Each row has a name. Each question is about the rows just above it.

-37	-37	1	82 : P
-40	-58	83	50 : Z
16	-28	9	84 : N
66	-25	10	56 : Y
-30	-48	-12	70 : W
79	-32	4	32 : B
What is the next entry after 66	-25?
10
How many times does P hold 82?
1
How many entries does -30	-48 have?
2
Count of -48 in W:
1

-3	-3	-17	-16	8	-34	-10	-25	4	23	-16	-12	15	57	3	56	-3	36	70	0	-17	11	-70	11	9	-18	-51	-29	-23	-59	-63	-8	17	37	-26	10	-30	-14	-38	29	21	40	72	28	-18	37	12	12	15	3	9	44	21	1	8	-15 = D
6	-6	-22	-13	6	-32	-8	-22	-6	19	-4	-3	11	59	8	50	-10	27	57	-8	-21	-2	-62	1	6	-16	-39	-26	-19	-50	-59	1	24	27	-28	10	-23	-7	-34	31	17	33	62	23	-12	33	6	4	2	8	7	46	18	6	-2	-5 = S
15	-6	-20	-12	4	-30	-17	-8	-6	21	7	3	15	64	3	52	-22	27	47	0	-26	-6	-52	-5	1	-22	-26	-28	-11	-37	-59	8	21	31	-17	4	-30	3	-30	20	21	33	52	23	-6	40	-5	-3	-2	10	6	41	3	14	-2	3 = U
6	-33	-2	-13	12	-36	6	-5	-2	16	7	-12	-17	72	14	60	1	28	-62	-8	-34	-2	-62	0	21	-6	-21	-26	-9	-50	-63	-4	28	12	-28	-11	-16	-4	-17	31	9	31	47	41	-2	32	-2	-7	-7	16	-2	37	38	19	5	-8 = R
5	-36	-37	-13	13	-38	10	-1	-6	16	7	-13	-20	75	15	62	4	29	48	-8	-36	-2	-64	0	-3	-4	-21	-25	-7	-50	-63	-6	29	10	-28	-13	-16	-4	-17	33	8	31	44	44	1	31	-1	-7	-9	17	-3	35	41	19	8	-9 = L
2	-3	-19	-13	3	-32	-6	-32	-4	20	-12	-8	19	53	9	48	-5	28	63	-13	-15	1	-67	5	8	-14	-46	-26	-27	-57	-59	-4	25	31	-32	15	-21	-14	-38	35	15	33	72	20	-20	32	14	12	4	3	10	51	23	-4	-4	-6 = J
5	4	-20	-10	-3	-29	-1	-45	-19	16	-8	-2	22	44	18	36	-6	17	60	-34	-7	-12	-26	5	-67	-57	-46	-59	-27	8	-14	0	36	25	-48	24	-7	-17	-42	53	5	23	77	9	-26	23	25	15	-11	3	14	66	33	-14	-24	0 = F
Count of -2 in R:
6
The next entry after -67	5	8	-14	-46	-26	-27	-57	-59:
-4
Count the entries of 5	4	-20	-10	-3	-29	-1	-45	-19	16	-8	-2	22	44	18	36	-6	17	60	-34	-7	-12:
22

2	9	-11	-34	-4	-1 = Vek
8	14	-1	18	-20	-1 = zufin
-14	12	-1	40	-20	-1 = mal
-81	36	-12	-17	0	-4 = temi
8	14	-5	18	-20	-1 = kele
-39	27	-4	32	-18	-2 = befe
51	-19	-3	3	-14	1 = mipoz
-39	27	-4	-30	-18	-2 = fovo
-30	-27	-4	-10	-30	-30 = sobe
31	-63	-3	-33	14	1 = pera
-77	21	-11	-25	6	-3 = sabog
8	27	-4	36	-19	-1 = Bafe
Where do -39	27	-4	-30	-18	-2 appear?
fovo
Count the entries of 8	14:
2
Number of entries in 8	14	-5	18	-20:
5
Times -30 occurs in sobe:
3
Give the next entry after -63	-3	-33.
14

5	-17	34	-15 : A
-14	-18	0	26 : Q
-41	-13	1	-3 : V
-6	-25	-29	-4 : E
-6	-25	7	12 : C
11	-7	-10	-25 : H
-12	-22	-4	0 : K
41	-16	18	0 : M
41	-16	18	-16 : G
-58	-85	11	23 : X
1	17	-13	11 : T
Where do 41	-16	18	0 appear?
M
The next entry after -12	-22:
-4

-17	9	-5	9	23	30	-17	-17	9	9 -> ruba
1	-8	5	13	1	-15	-9	-13	-8	-9 -> vativ
62	-91	5	-4	21	-31	31	41	15	0 -> meni
-14	-53	-47	34	-3	42	29	-47	-18	-5 -> les
12	1	4	-12	-8	-7	13	-13	-19	6 -> Dade
4	-29	-32	36	2	17	-1	2	13	7 -> fudet
6	-17	-5	15	28	7	8	10	-4	4 -> reson
10	0	-4	-1	12	-5	-8	-9	-4	-3 -> Remu
-2	-6	36	-16	15	-7	14	7	-26	-11 -> dozig
10	0	17	0	-4	-4	0	-4	-18	0 -> zokes
36	-74	-6	-1	22	-22	27	47	4	11 -> Leva
How many entries does 1	-8	5	13	1 have?
5
Count the entries of 10	0:
2
Count of -4 in zokes:
3
How many times does ruba hold 9?
4
Count the entries of 36	-74	-6	-1	22:
5

32	-82	-6	17  tanir
32	-82	-9	32  zit
13	5	-60	-60  viri
31	-10	0	-61  Bam
32	-82	-6	-4  Taped
Times -60 occurs in viri:
2
The next entry after 31	-10:
0
Number of entries in 32:
1
How many entries does 32	-82	-9 have?
3
Whose row is 32	-82	-9	32?
zit
How many times does zit hold 32?
2

-2	-14	-12	-30	2	-7 = godo
38	-23	-6	38	-6	38 = lirek
55	24	44	10	56	91 = ruza
-38	-10	-30	45	-92	-59 = bar
66	-26	4	-44	16	63 = Dase
-8	23	-1	-34	4	-28 = bot
-22	-44	92	88	35	29 = zoler
-50	20	-1	-28	4	-16 = gib
-15	-4	-23	10	-34	-48 = zil
8	10	-4	-28	4	-1 = vomiv
-8	23	-1	-34	4	-7 = Zope
How many times does lirek hold -6?
2
Number of entries in -8	23	-1	-34	4	-7:
6
Count the entries of 8	10	-4	-28	4	-1:
6
Whose row is 8	10	-4	-28	4	-1?
vomiv
Number of entries in -15	-4	-23	10:
4
Number of entries in -50	20	-1	-28	4	-16:
6

-9	-40	-27	-81	-7	23	10	56	1	-2	-38	43	-49	13  Rezum
-4	-23	-31	-53	10	19	28	-6	-48	-22	-37	2	-65	11  voz
9	-29	-21	58	5	19	38	-63	17	-6	-1	-39	27	-2  bakip
5	0	8	-56	-19	-3	-51	55	2	0	73	17	23	-1  Gup
Count of -1 in bakip:
1
The next entry after -39	27:
-2
Give the next entry after 9	-29	-21	58	5	19	38	-63	17	-6	-1	-39.
27
Count the entries of 5	0	8	-56	-19	-3	-51	55	2	0:
10

14	-7	7	25	-14	2	-5	-4	7	-19	-3	-1	-8	22	-7	-6	6	12	-22	4	-6	4 -> zakuf
38	-22	25	82	-44	10	-16	-15	24	-53	-13	-2	-19	72	-23	-5	28	35	-73	8	-13	8 -> laboz
22	-12	15	42	-24	5	-9	-5	13	-30	-7	-1	-13	39	-11	-6	10	18	-37	6	-10	7 -> naf
26	15	-18	-54	34	-11	8	1	-22	-22	8	10	26	-56	4	-22	7	-30	45	-22	21	-24 -> Fave
-21	-1	4	6	-4	1	-1	0	3	-6	0	0	-2	8	-1	-3	2	4	-6	2	-2	2 -> voti
-5	3	-2	-9	4	-1	2	0	-2	8	1	0	4	-9	2	3	-2	-5	7	-2	3	-3 -> kovep
1	-2	-24	3	-1	0	0	0	0	-1	-1	0	-2	3	-1	0	1	1	-5	1	-1	0 -> gire
23	-12	14	44	-24	5	-8	-7	14	-30	-6	-2	-12	39	-10	-7	12	20	-38	6	-9	8 -> dep
1	-2	2	3	-1	0	0	0	0	-1	-1	0	-2	3	-1	0	1	1	-5	1	-1	0 -> tul
-35	12	-16	-46	29	-10	8	0	-17	45	6	7	21	-49	4	23	3	-26	39	-12	17	-20 -> sut
Count the entries of 26	15	-18	-54	34	-11	8	1	-22	-22	8	10	26:
13
How many entries does 1	-2	-24	3 have?
4
How many times does Fave hold -22?
4

49	-16	-23	-5	-4	7	26	-8	28	23	43	-13	30	29	-9	-18	-17	0	5	5	46	-32	-3	10	9	52	18	-8	28	65	32	0	0	28	-52	13	8	-24	10	-4	20	22	35	-38	-9	7	-27	16	6	-25	-39	31	-25	36 = zovi
44	-12	33	16	35	5	12	-48	4	18	1	0	-5	-17	-43	3	-16	24	-32	-7	-11	-7	-24	-13	-24	6	-37	2	23	78	-9	-56	11	35	-33	-4	22	-22	8	10	-25	-37	-16	33	18	-16	-19	9	-14	1	-31	-13	-26	22 = felid
26	42	17	20	20	-19	26	-6	24	21	30	-13	7	30	42	-19	-19	-6	12	-1	51	-30	1	9	18	-16	42	-4	23	28	51	14	20	20	-47	12	-7	-27	11	6	20	24	51	17	-8	15	-24	30	1	-19	-32	45	-32	42 = Gogif
22	-3	-7	16	-5	7	15	-39	-11	8	1	-2	-9	-10	18	15	-22	-8	-1	-35	11	-1	1	-20	22	12	-5	14	0	55	2	-20	9	-5	-17	-9	-50	-38	16	49	-16	-23	-5	-7	7	21	-5	-32	-28	19	2	49	-50	65 = Vov
Count of 51 in Gogif:
3
Count of 42 in Gogif:
4
What is the next entry after 49	-16	-23	-5	-7	7?
21
Give the next entry after -9	7	-27	16	6.
-25
Count of -19 in Gogif:
4
How many times does felid hold -37?
2

-10	-43	-5	21	-14	-45	13	7	-28	-9	26	32	-35	-2	-6	-33	-20	25	-7	10	-53	43	-20	-40	2	17	-2	21	-5	35	-19	12	11	33	-43	-11	37	25	5	13	1	13	-1 : maz
48	24	-35	-14	-8	15	58	-8	-12	10	38	-31	-54	-34	-16	-39	-12	-37	21	-35	36	-62	-48	31	-12	-14	-28	5	31	15	-12	47	21	-12	-39	51	25	14	0	7	-20	-35	-35 : Legul
-21	-23	12	-19	14	-29	49	-4	3	22	41	-22	12	-1	10	-38	50	42	-19	-47	10	15	-45	-62	-4	4	-28	-4	10	-42	-31	1	4	23	-2	-16	12	41	-40	1	-16	-1	28 : nev
-21	-8	4	9	-46	55	-57	-18	18	34	36	0	-42	4	-18	-5	-6	-1	-15	10	-4	83	16	-15	-23	-8	24	-27	-16	4	-6	29	-65	26	4	-27	0	5	-72	-15	-29	-10	-24 : zonad
17	-12	14	-18	33	-3	-14	34	6	7	21	-11	-28	-31	-12	26	-10	69	-14	8	-17	-15	-17	-29	16	15	26	21	19	30	35	56	-32	46	20	-70	-28	27	-27	-14	-52	5	-69 : Taka
-30	-4	17	-21	-20	12	-18	-34	-19	17	29	-3	-3	19	25	-39	-57	-1	7	17	-26	4	9	-16	17	36	16	-36	1	-27	-37	29	-12	21	-39	51	32	24	-9	5	-4	-25	-18 : pupe
15	-11	-28	-24	-15	-31	24	-11	19	0	9	-37	14	5	-11	-20	2	32	7	5	-5	-9	-23	-14	11	-2	3	1	-11	-35	25	-12	-25	-8	1	1	6	34	9	-27	16	14	47 : limif
-10	-43	-5	21	-14	-18	-14	7	-28	-9	26	32	-35	-2	-6	-33	-20	25	-7	10	-53	43	-20	-40	2	17	-2	21	-5	35	14	12	11	33	-43	-2	37	25	5	13	1	13	-1 : Nuta
The next entry after 32	24:
-9
Give the next entry after 21	-12	-39	51.
25
How many times does zonad hold 5?
1
Count the entries of -10	-43	-5	21	-14	-18	-14	7	-28	-9	26	32	-35	-2	-6	-33	-20	25	-7	10	-53	43	-20:
23

